Here is a tiny trained network, its code and every weight. The questions are about switching its units off for an input and a class, where a switched-off unit gives its printed mean instead of its output.

import numpy as np


def w(rows, s, z=0):
    codes = np.array(rows[::2]) - 128.0
    scale = np.full(codes.shape[1], s)
    scale[-1] = z or s
    return codes * scale


def f(y):
    return y / 2 * (1 + np.tanh(0.7978845608 * (y + 0.044715 * y**3)))


def log_softmax(a):
    a = a - a.max(-1, keepdims=True)
    return a - np.log(np.exp(a).sum(-1, keepdims=True))


def net(x, mask):
    res = np.array(x, float).reshape(1, 6) / 4 @ E
    y = f(res @ A[0][:, :-1].T + A[0][:, -1])
    res = res + np.where(mask, y, B[0][:, -1]) @ B[0][:, :-1]
    return log_softmax(res[-1] @ U[:, :-1].T + U[:, -1])


A, B = {}, {}
E = w([
[254,106,126,254,103,109,27,171,183,48,6],'x0',
[125,210,114,222,183,136,16,142,118,90,210],'x1',
[172,121,119,153,242,54,146,117,158,149,146],'x2',
[149,172,125,158,130,55,171,174,198,152,177],'x3',
[71,41,80,128,177,121,127,76,12,97,15],'x4',
[122,90,61,185,56,155,184,233,79,75,222],'x5',
],0.0043)
A[0] = w([
[115,123,130,128,123,135,125,120,129,144,130,88],'n0',
[118,101,122,147,231,123,67,90,67,110,44,188],'n1',
[132,125,108,253,100,124,117,173,93,77,194,151],'n2',
[129,124,121,96,112,129,139,121,124,157,147,82],'n3',
[146,100,130,104,184,129,149,122,98,120,178,200],'n4',
[163,127,138,93,83,137,159,138,153,130,154,126],'n5',
[160,125,134,133,125,119,105,122,153,120,44,255],'n6',
[163,109,135,128,91,146,122,138,127,108,123,185],'n7',
[128,129,130,118,124,132,127,119,126,136,132,68],'n8',
[153,146,130,134,150,87,169,137,178,151,168,88],'n9',
[114,102,121,142,123,108,177,145,125,110,90,202],'n10',
[112,197,130,137,175,132,88,124,153,139,226,131],'n11',
[118,168,144,127,107,101,119,117,169,162,69,148],'n12',
[86,87,107,97,138,99,229,135,99,135,126,111],'n13',
[67,92,123,71,109,169,129,107,49,121,99,161],'n14',
],0.014,0.0027)
B[0] = w([
[137,128,132,121,124,123,134,132,124,125,131,126],'n0',
[124,145,99,147,141,135,21,124,160,167,89,245],'n1',
[140,114,107,137,124,145,97,138,142,2,119,220],'n2',
[142,114,131,142,138,126,148,136,121,126,124,141],'n3',
[145,122,138,138,123,129,125,130,147,161,98,166],'n4',
[140,117,118,149,151,125,107,121,133,118,105,153],'n5',
[132,121,105,155,148,133,73,131,152,141,100,203],'n6',
[117,134,117,128,154,117,99,112,142,117,117,150],'n7',
[126,127,126,140,122,114,141,141,122,126,124,124],'n8',
[91,158,122,107,114,135,88,114,105,157,130,171],'n9',
[128,141,136,134,144,136,120,121,140,166,132,160],'n10',
[96,159,138,87,115,108,123,111,99,194,134,208],'n11',
[135,116,102,155,134,141,92,142,130,118,120,164],'n12',
[144,105,163,134,145,125,197,122,127,202,120,199],'n13',
[109,163,140,86,96,109,162,134,92,93,187,219],'n14',
],0.02,0.011)
U = w([
[94,169,115,94,50,136,110,145,87,47,183,77],'0',
[175,79,186,114,112,117,235,147,95,125,179,5],'1',
[83,168,158,100,137,102,117,78,110,254,119,179],'2',
[197,89,66,236,180,168,43,146,252,96,53,194],'3',
],0.0061,0.0021)

Each question gives the input, the list of numbers given to net, and the class t.
The units are the neurons (one row each of A and B). Each row of codes is followed by its name. A weight is (code - 128) times the scale printed after its matrix; where a second scale follows, it is the last column's (A, B and U).
mask holds one flag per neuron, in row order. A switched-off neuron (its flag False) gives its mean, the last column of its row in B, instead of its output. The means were averaged over made-up inputs and are rounded, as every weight is.
A unit's drop is (log p(t) with every unit on - log p(t) with that unit switched off) / (log p(t) with every unit on - log p(t) with every unit switched off).
The circuit of an input: a set's keep is (log p(t) with only the set's units on - log p(t) with every unit switched off) / (log p(t) with every unit on - log p(t) with every unit switched off). Starting from the 12 units with the biggest drops (on a tie, the unit counted first), units are removed one at a time, each time the one whose removal leaves the highest keep (on an exact tie, the one counted first), for as long as the keep stays at least 0.8.
units of the circuit, in order: the units of the circuit, biggest drop first
unit that matters most: the unit with the biggest drop
k most important neurons: the k neurons with the biggest drops, biggest first
drop of u: that unit's drop, to one decimal
input [-1,-4,2,-5,-1,7], class 1: units of the circuit, in order : (n1, n13)
input [-1,6,-3,2,4,2], class 0: unit that matters most : n6
input [-1,6,-3,6,-4,-3], class 2: 2 most important neurons : (n11, n14)
input [2,5,2,2,-7,2], class 0: units of the circuit, in order : (n2, n11)
input [-4,-3,-5,-6,-5,-7], class 0: units of the circuit, in order : (n13, n14)
input [-7,8,-5,0,-1,2], class 0: 2 most important neurons : (n2, n13)
input [2,-1,-1,7,-7,-5], class 2: 3 most important neurons : (n2, n11, n9)
input [0,-2,-1,0,0,4], class 1: 2 most important neurons : (n1, n6)
input [0,2,-5,-1,0,1], class 0: 2 most important neurons : (n1, n13)
input [-6,8,3,-4,-3,7], class 0: 2 most important neurons : (n2, n11)
input [-5,0,3,-8,1,7], class 1: 2 most important neurons : (n13, n1)
input [0,4,-3,4,-4,0], class 0: 3 most important neurons : (n2, n1, n13)
input [-7,-7,5,-1,2,1], class 1: drop of n5 : 0.0
input [-7,-2,-4,-6,-5,-3], class 1: drop of n1 : 0.3
input [-5,-4,-3,6,3,6], class 1: drop of n1 : 0.2
input [-3,-8,-8,-6,3,4], class 1: most important neuron : (n13)
